Each row of numbers stands for one element and depends on some of the facts below. Use the named rows to name the rest.

Some facts about the elements:
k109 δ kloso; k126 δ lesogri; k127 δ tevu; k133 δ sibir; k147 δ drepa
k150 δ drepa; k152 δ kloso; k174 δ lesogri; k185 δ drepa; k186 δ sibir
k190 δ drepa; k20 δ kloso; k201 δ sibir; k202 δ lesogri; k203 δ kloso
k226 δ sibir; k236 δ lesogri; k238 δ kloso; k242 δ kloso; k245 δ sibir
k264 δ lesogri; k284 δ sibir; k3 δ drepa; k307 δ drepa; k311 δ kloso
k312 δ drepa; k314 δ lesogri; k323 δ drepa; k338 δ kloso; k359 δ lesogri
k378 δ tevu; k389 δ tevu; k407 δ kloso; k41 δ drepa; k468 δ kloso
k485 δ sibir; k492 δ drepa; k495 δ lesogri; k503 δ kloso; k509 δ sibir
k51 δ tevu; k527 δ tevu; k530 δ lesogri; k535 δ lesogri; k536 δ kloso
k537 δ lesogri; k541 δ drepa; k565 δ sibir; k57 δ drepa; k597 δ drepa
k601 δ lesogri; k607 δ drepa; k621 δ tevu; k642 δ kloso; k648 δ tevu
k672 δ lesogri; k692 δ tevu; k699 δ tevu; k703 δ tevu; k708 δ kloso
k711 δ drepa; k722 δ drepa; k725 δ kloso; k75 δ lesogri; k751 δ lesogri
k776 δ drepa; k793 δ drepa; k795 δ tevu; k801 δ lesogri; k815 δ drepa
k834 δ tevu; k863 δ drepa; k884 δ kloso; k895 δ drepa; k899 δ kloso
k902 δ sibir; k907 δ kloso; k915 δ lesogri; k934 δ sibir; k975 δ kloso
k980 δ tevu; k991 δ tevu; k996 δ kloso; k109 Π trugok; k126 Π trugok
k127 Π trugok; k133 Π soputi; k147 Π trugok; k150 Π trugok; k152 Π soputi
k174 Π trugok; k185 Π soputi; k186 Π trugok; k190 Π trugok; k20 Π soputi
k201 Π soputi; k202 Π trugok; k203 Π soputi; k226 Π soputi; k236 Π trugok
k238 Π trugok; k242 Π trugok; k245 Π soputi; k264 Π trugok; k284 Π trugok
k3 Π soputi; k307 Π trugok; k311 Π soputi; k312 Π trugok; k314 Π trugok
k323 Π soputi; k338 Π soputi; k359 Π soputi; k378 Π soputi; k389 Π trugok
k407 Π trugok; k41 Π trugok; k468 Π soputi; k485 Π soputi; k492 Π trugok
k495 Π trugok; k503 Π trugok; k509 Π soputi; k51 Π soputi; k527 Π trugok
k530 Π soputi; k535 Π trugok; k536 Π trugok; k537 Π soputi; k541 Π trugok
k565 Π soputi; k57 Π soputi; k597 Π trugok; k601 Π trugok; k607 Π trugok
k621 Π soputi; k642 Π trugok; k648 Π trugok; k672 Π soputi; k692 Π soputi
k699 Π soputi; k703 Π trugok; k708 Π soputi; k711 Π soputi; k722 Π soputi
k725 Π soputi; k75 Π soputi; k751 Π trugok; k776 Π soputi; k793 Π soputi
k795 Π soputi; k801 Π trugok; k815 Π trugok; k834 Π soputi; k863 Π soputi
k884 Π soputi; k895 Π soputi; k899 Π trugok; k902 Π trugok; k907 Π soputi
k915 Π trugok; k934 Π soputi; k975 Π soputi; k980 Π soputi; k991 Π soputi
k996 Π soputi; k126 σ k975; k126 σ k41; k126 σ k133; k133 σ k996
k133 σ k495; k133 σ k147; k152 σ k127; k185 σ k509; k185 σ k186
k185 σ k338; k186 σ k980; k202 σ k975; k202 σ k801; k238 σ k242
k242 σ k915; k242 σ k751; k242 σ k359; k245 σ k996; k264 σ k776
k264 σ k242; k3 σ k75; k311 σ k751; k311 σ k535; k312 σ k495
k338 σ k834; k359 σ k338; k407 σ k607; k41 σ k186; k41 σ k202
k492 σ k915; k492 σ k834; k492 σ k801; k495 σ k899; k535 σ k815
k537 σ k186; k541 σ k642; k541 σ k3; k57 σ k185; k57 σ k147
k601 σ k711; k607 σ k711; k621 σ k899; k621 σ k133; k642 σ k899
k692 σ k127; k699 σ k642; k699 σ k607; k711 σ k980; k711 σ k127
k751 σ k915; k751 σ k980; k776 σ k57; k793 σ k541; k793 σ k57
k793 σ k607; k815 σ k185; k834 σ k186; k834 σ k980; k863 σ k915
k899 σ k509; k915 σ k127; k996 σ k801; k109 η k174; k127 η k793
k133 η k407; k147 η k190; k174 η k311; k185 η k389; k186 η k703
k190 η k150; k20 η k3; k201 η k530; k202 η k648; k203 η k147
k236 η k186; k238 η k975; k245 η k907; k284 η k863; k307 η k109
k311 η k20; k312 η k672; k314 η k203; k323 η k492; k338 η k307
k359 η k527; k378 η k126; k389 η k245; k407 η k725; k468 η k185
k485 η k236; k492 η k152; k495 η k338; k503 η k996; k51 η k468
k527 η k915; k530 η k51; k565 η k537; k57 η k359; k597 η k57
k642 η k378; k648 η k535; k699 η k201; k708 η k902; k711 η k127
k722 η k699; k725 η k708; k75 η k202; k751 η k485; k793 η k133
k795 η k801; k801 η k565; k834 η k226; k863 η k751; k884 η k899
k895 η k834; k899 η k495; k907 η k711; k934 η k722; k975 η k795
k980 η k884; k996 η k323

Some rows with their names:
[  8 -16 -29 -18 -43  59   6  37 -23 -53  -2  77  43   5  -8  -9  38 -15
  15  21  -4  -5 -17  44  56 -32  24   6  -5  -8  32 -34] : k527
[  2   2 -37  12 -24  52  -2  16 -23  -9  25  65  47   1   5 -26  59 -39
  16   9  22  -6 -14  19  46  -3  70   3 -18 -14  20 -24] : k621
[-29 -23 -57 -30 -29  47  -3  12 -28 -25 -38  86  51  33 -29  -3  49 -53
  27  18  -8 -16 -16  38  77 -14  31  -2 -32   6  45 -17] : k312
[-25  32 -29  19 -35  60   4   7 -32 -21  18  45  21  10 -19 -57  76 -43
   6  33  14 -21 -34  29  27 -16  44   1  -1  18 -16 -50] : k980
[ 32 -20 -42  -6 -13  50  -8  15 -62  13  39  87  43  44  33 -49  50 -70
  75  80  15 -31   5  68  47   7  27   0 -28  17  37 -60] : k530
[ 34  21 -43  12 -29  40  -7  20 -31 -28  -1  69  52  62 -19 -39  77 -39
  34  34  -3 -35 -14  24  22   0  45  13  -8   5  30 -30] : k359
[ 19 -17 -20  -1 -31  -6  24  28  -4 -24  -4  89  24  65 -26 -54  54 -30
  31  16  23 -32 -10  33  14  33  29  -1  -8 -37  65 -61] : k565
[-18 -17 -62 -28 -30  47  -6  16 -23 -19 -31  79  61  44 -34   1  30 -66
  17  18 -10  -2 -19  36  75 -26  29 -27 -21   4  46 -25] : k541
[-25  26 -66 -27 -33  48  47  17 -38  13 -68  11 -26 -28 -49 -61  56 -24
 -19  13  47  32 -12  76  60 -53 -47 -14 -70  -5  -1 -62] : k109
[-25  13 -88 -31 -24  59  44  12 -24  22 -67   5 -19 -32 -52 -49  56 -33
 -15   3  43  35 -13  50  68 -29 -31 -19 -92 -16  -3 -48] : k899
[   9  -33  -45  -16   11   47  -21  -10  -60   44    4   93   51   34
   -7  -21   72 -101   53   29    4  -33    9   54   68    3   45  -12
  -14   30    9  -40] : k185
[ 24 -54 -26 -18  -6  17  17  18 -36  20  31 100  13  42   9 -61  39 -68
  74  64  28 -41   0  62  30  48  18 -22 -16  -7  41 -93] : k201
[ 82  31 -54 -19 -11  27  17  11 -36  20 -58  26 -18  13 -35 -20  85 -33
   7 -21  48  32  22  55  48 -19   0 -13 -45 -26  -7 -52] : k152
[  2 -20 -59 -12 -33  68  13  26 -24 -48 -17  75  51  33 -23 -30  59 -21
  36  41 -22 -45 -22  26  49  -8  25  24 -34   5  39 -16] : k202
[  5 -18 -31 -15 -37  61   6  35 -25 -52   1  72  43   3  -7 -10  40 -14
  18  22  -2  -8 -17  43  51 -38  24   6  -4  -8  34 -37] : k648
[ 14  13 -17   4 -38  42  -1  21 -34 -22  18  76  42  17  10 -32  60 -28
  19  14  22  -6  -8  46  37 -19  49   8   5  -9  28 -34] : k378
[ 33  -9 -45 -17 -51  50   6  40 -19 -69 -26  84  62  56 -11 -14  40  -9
  35  36 -17 -24 -10  35  48 -21  23  16 -23 -12  67 -21] : k236
[ -4 -14 -51 -29 -26  49  -4  13 -31 -45 -47  83  39  47 -43   3  66 -51
  30  19 -27 -23 -17  33  66 -17  21   0  -7  15  21 -29] : k492
[-64  20 -54  -3 -60  62  17  25 -33 -33 -10  55  43  29 -34 -74  38 -29
   5  68  -2 -30 -45  48  31 -40  -3  -1 -29  23  40 -41] : k174
[ 28  16 -24  11 -22  44  -7  18 -35 -16  20  62  39  24 -10 -26  61 -41
  17  13  15  -9 -17  33  32 -19  44  -7  14   5   8 -48] : k692
[ 54  -2 -65 -43 -24  42  32  26 -31  -7 -78  36 -15  -8 -33 -12  61 -13
   8 -11  41  36  17  74  70 -38 -30  -2 -62 -29  17 -46] : k503
[ 28 -30 -21  -8  -9  58 -12  15 -62  16  50  85  30   1  40 -32  50 -60
  61  54  24 -15   1  73  56  -7  34  -8  -4  14  12 -66] : k51
[ 14  15 -31   5 -38  38  -2  23 -35 -14   5  82  58  51  -2 -51  62 -35
  28  37  11 -28  -2  42  27 -11  40  14 -14  -2  53 -28] : k672
[-10   8 -24  -9 -32  23 -12   4 -44  -9 -25  93  41  56 -10 -24  71 -59
  30   8  15  -6   1  52  50 -13  40  -1 -11   6  41 -27] : k895
[ 33 -19 -46  -4  -9  56 -14  10 -43  10  55  66  42  11  31 -14  32 -77
  53  55  26   7  -8  44  58   4  49 -30 -19   6   6 -68] : k699
[-76   5 -71   1 -50  71  24  19 -24 -26  -8  47  50  17 -38 -68  41 -40
   7  63  -1 -31 -51  28  41 -18  18   3 -53  15  40 -24] : k495
[ 19 -45 -27 -17 -13  14  20  24 -28   7  16  95  12  48  -3 -63  43 -56
  68  58  26 -37  -4  54  24  46  20 -18 -14 -17  45 -85] : k934
[ -3  10 -41  -3 -22  32 -18   1 -33  -4 -21  82  46  54 -26 -20  74 -74
  22   8   1 -13  -9  36  51  -3  50  -8  -9  13  24 -27] : k776
[ 67   1 -74 -40  -8  56  25  21 -34   1 -76  21 -14  -8 -58 -12  71 -26
   7  -9  25  19  12  54  64 -37 -32  -6 -52 -13 -14 -57] : k242
[  4 -62 -32 -19 -19  24  38  51 -13   7 -15  92  61  30 -76 -53  32 -17
  -4  -1   2 -60 -21  29  23 -17   3  11  11 -29  78 -50] : k902

Rows to name:
A row may be one of the elements named above.
[-23 -21 -57 -26 -27  55  -2  11 -24 -34 -46  85  47  33 -29   2  61 -51
  25  15 -17 -13 -17  29  76  -5  37  -3 -33   3  38 -13]	k147
[-24  11 -90 -26 -22  56  44  14 -21  21 -68  11 -14 -38 -51 -46  58 -36
 -18   2  42  31 -18  54  68 -29 -29 -18 -91 -17  -3 -45]	k899
[ 27 -44 -45 -25 -27  28  31  41  11 -59 -28  83  20  51 -58 -25  53 -19
  38  17 -16 -47 -28   8  30  39  22   0 -13 -33  43 -52]	k186
[ 15  14 -35   6 -42  34  -4  21 -35 -15   6  79  60  53  -2 -53  62 -36
  32  34  13 -26  -4  42  31 -13  36  14 -13  -6  51 -25]	k672
[ -4  12 -37  -5 -22  30 -15   0 -38  -5 -22  77  48  53 -26 -16  75 -71
  24   9   7 -14  -4  32  50  -1  52  -9  -9  11  26 -28]	k776
[ 77  34 -57 -19 -13  24  18  11 -33  23 -61  23 -12   9 -37 -20  88 -32
   5 -21  49  31  23  58  47 -21  -2 -12 -46 -21  -7 -55]	k152
[ 75   3 -69 -37 -17  44  26  23 -23 -10 -76  26 -19   2 -50  -2  69 -21
   7 -10  23  27  12  50  66 -34 -27 -10 -52 -20  -5 -55]	k238
[ 49 -10 -88 -36 -13  47  31  17 -21  14 -66  28   2 -14 -37  -7  49 -35
  -1 -15  37  38  11  47  80 -28 -16 -20 -81 -31  13 -42]	k642
[ 24  12 -26   9 -24  50  -2  14 -27 -22  16  64  30  18 -12 -26  76 -34
  19  11   6 -23 -16  25  36  -6  55  10   6   2   1 -36]	k834
[-96  16 -39 -16 -51  51   8   6 -46 -26 -39  68  29  30 -43 -54  50 -57
  -5  41   0  -8 -40  57  56 -43   1 -17 -20  33  29 -41]	k307
[ 29 -23 -40  -7 -16  52  -9  12 -60  17  34  90  46  43  35 -52  49 -70
  78  77  16 -31   5  70  46   6  27  -2 -30  21  38 -57]	k530
[ 67 -20 -77 -36   5  45  31  31 -38  71 -59  31  39 -30 -87 -15  53 -31
 -38 -46  33   5  23  48  63 -78 -21  -2 -33 -28  25 -30]	k407
[ 13 -15 -38  -5   7  37 -20   5 -57  57  -6  86  77  37 -48 -27  74 -85
   6  -5   0 -41  10  43  48 -36  47   1  20  22  28 -28]	k711
[  0 -65 -33 -22 -17  25  36  57 -12   6 -12  90  61  29 -80 -52  34 -17
   0  -1  -2 -65 -19  36  21 -20   2  12  13 -31  81 -54]	k902
[ -5  10 -40  -4 -21  31 -15  -3 -37  -3 -22  77  48  55 -29 -19  75 -72
  24   9   5 -13  -4  33  51  -3  53 -11 -12  10  20 -26]	k776
[ 29 -28 -22  -8  -9  55  -8  14 -58  11  50  87  33   0  39 -31  50 -63
  56  53  22 -14   5  72  55  -9  33  -8  -4  11  10 -62]	k51
[ 21  17 -14   5 -39  37  -5  21 -25 -39  10  74  38  21  11 -24  60 -21
  22   7  22   0  -6  40  40 -15  52   9   1 -13  30 -32]	k795
[ 28 -48 -43 -21 -25  30  30  39  12 -62 -33  84  17  50 -59 -23  51 -18
  36  15 -12 -50 -26   7  31  37  22  -1 -10 -32  43 -55]	k186
[ 19 -46 -23 -15 -13  14  19  24 -28   8  21  95  11  51   1 -60  46 -60
  64  55  27 -35  -4  59  27  48  19 -19 -15 -14  43 -86]	k934
[  4 -28 -40  -2 -15  11  25  24   0  -1   5  76  32  44 -38 -55  58 -47
  27  15  19 -41 -18  17  17  47  44  -5 -21 -30  46 -54]	k509
[ 60  29 -48 -21 -18  17  20  11 -34  20 -61  40 -16   2 -14 -32  83 -25
   9 -22  57  40  30  71  55 -19  -4   0 -61 -34  13 -45]	k203
[ 30  14 -25   8 -28  48  -7  18 -33 -20  20  59  41  24 -14 -29  62 -42
  17  15  14 -11 -12  32  29 -21  48  -4  17   0   8 -46]	k692
[-27  26 -65 -29 -37  50  47  17 -40  12 -71  14 -29 -27 -50 -60  58 -20
 -23  10  45  35 -16  78  59 -55 -46 -16 -71  -7   3 -60]	k109
[-23 -26 -50 -28 -24  57   0  13 -33 -33 -43  88  39  27 -36  -6  72 -54
  28  15 -20 -28 -16  39  75 -11  27   6 -20  15  24 -18]	k41
[ -6  12 -40  -5 -19  34 -15   0 -39  -4 -23  79  49  53 -29 -22  76 -72
  21  10   7 -12  -4  37  53  -3  53 -11 -10  12  27 -28]	k776
[ 14 -69 -32 -11   8  21  24  24 -32  54  24  97  44  22 -36 -68  61 -62
  38  21  20 -68  -2  40  25  31  31   6 -10 -16  48 -56]	k245
[ -3  11 -45  -1 -21  32 -17  -2 -26 -12 -25  77  49  55 -20  -9  73 -71
  21   0   6  -9  -8  25  55   5  56 -10 -21   0  30 -18]	k57
[ 16 -58 -36 -27  -8  74   6  34 -55   9  32  85  54 -21   0 -20  32 -42
  33  39  -4 -31  -3  66  67 -44  11   6   5  14  25 -53]	k389
[ 11  -9 -47 -14 -44  54   5  34 -24 -48 -14  81  58  43 -16 -27  40 -22
  33  45 -16 -28 -14  40  44 -26  16  11 -21   0  60 -31]	k314
[  3 -14 -44  -5   3  29 -16   9 -46  67  -4  80 100  32 -54 -21  62 -82
 -11 -18   7 -34   7  30  49 -42  51  -3  13   5  49 -13]	k793
[ 20 -47 -31 -26 -42  19  30  44   5 -55 -25  90  28  55 -37 -31  32 -13
  33  22  -1 -30 -19  28  31  21  12  -7  -8 -35  71 -57]	k284
[-58  30 -46   1 -39  27  -9  -6 -34   7 -17  64  45  45 -24 -43  56 -83
  -1  20  25   2 -20  39  47 -16  42 -27 -21  14  32 -35]	k3
[ 13  15 -49  11 -36  36  -4  21 -21 -10  11  69  66  56  -1 -41  50 -50
  28  35  17 -17  -9  27  36  -7  50   0 -28 -10  56 -26]	k75
[ 10  58 -58  -7 -26  35  28   1 -43  36 -57   1 -30  -8 -49 -63  88 -46
 -18   2  57  27  -1  56  39 -29 -19 -19 -55   1 -25 -67]	k311
[  2 -57 -36   2  10  15  28  36 -11  57   5  87  70  17 -72 -69  66 -42
   0 -23  20 -77  -5  15  12  13  47  25  -5 -38  63 -26]	k133
[ 70 -20 -53 -36  12  39  19   5 -67  76 -28  50 -17 -17  10 -38  75 -59
  38  15  64  20  40  97  72 -18 -19 -13 -59  -7  -1 -68]	k468
[ 10 -17 -55 -12 -36  65   8  31 -17 -59 -28  78  51  39 -21 -25  69 -16
  39  36 -30 -43 -22  24  46  -4  33  28 -32  -2  38 -13]	k801
[  8 -20 -19  -3 -25  -1  23  31 -13  -8   0  91  25  56 -29 -62  53 -34
  28  16  31 -35 -11  35  12  28  30  -5  -2 -31  57 -63]	k226
[ 31  22 -28  -6 -28  25 -22   3 -27 -37 -37  84  39  75 -25  -3  86 -53
  31   1  -4 -11   2  28  47  -2  51  -2   4   5  24 -25]	k863
[ -9  52 -64  -3 -21  41  30  -3 -40  35 -57  -1 -38 -15 -51 -71  97 -42
 -16   0  59  24  -7  55  41 -22 -12 -11 -68   0 -31 -63]	k338
[ 26 -46 -36 -14  -2  73   4  38 -44  18  16  69  74 -12 -54 -19  48 -36
  -6  -2 -16 -53 -13  37  48 -68  23  17  33  10  19 -37]	k127
[ 24 -16 -31 -19 -43  55   5  38 -15 -71  -7  77  44  13  -4   3  42  -8
  19  14  -5   1 -16  36  55 -29  31   5  -3 -18  40 -30]	k703
[ 67 -18 -49 -30  10  32  21  16 -64  90 -40  50  10 -25 -29 -44  80 -45
   5 -23  61   5  43  87  56 -43 -13  10 -42 -19  16 -46]	k907
[-11 -17 -55 -27 -28  51  -5  13 -36 -30 -43  82  47  43 -44  -2  58 -56
  22  18 -22 -22 -14  34  68 -21  21  -7 -11  21  25 -29]	k815
[ 38 -17 -16  -4 -29 -10  20  36   2 -39 -13  90  25  71 -21 -42  56 -23
  34   7  22 -23  -4  28  15  41  41   1  -8 -45  69 -48]	k485
[  0 -15 -31 -22 -14  34 -21  -4 -62   7  -5 101  29  49  23 -22  66 -86
  65  44  15  -9   8  75  67   5  31 -17 -22  21  27 -55]	k722
[ 19 -45 -20 -12 -11  14  17  25 -30   6  22  96  10  49   2 -60  46 -62
  65  55  28 -35  -4  60  26  48  23 -17 -18 -14  45 -89]	k934
[ 48  -4 -55 -11 -43  59  -1  33 -15 -73 -27  69  52  64 -34  -8  58 -23
  39  35 -31 -35 -23  15  43 -14  25  13  -8   0  37 -25]	k751
[ 62  25 -47 -20 -18  20  21  11 -35  20 -64  40 -11   2 -11 -32  85 -24
   9 -23  58  38  27  74  56 -17  -2   0 -56 -35  15 -43]	k203

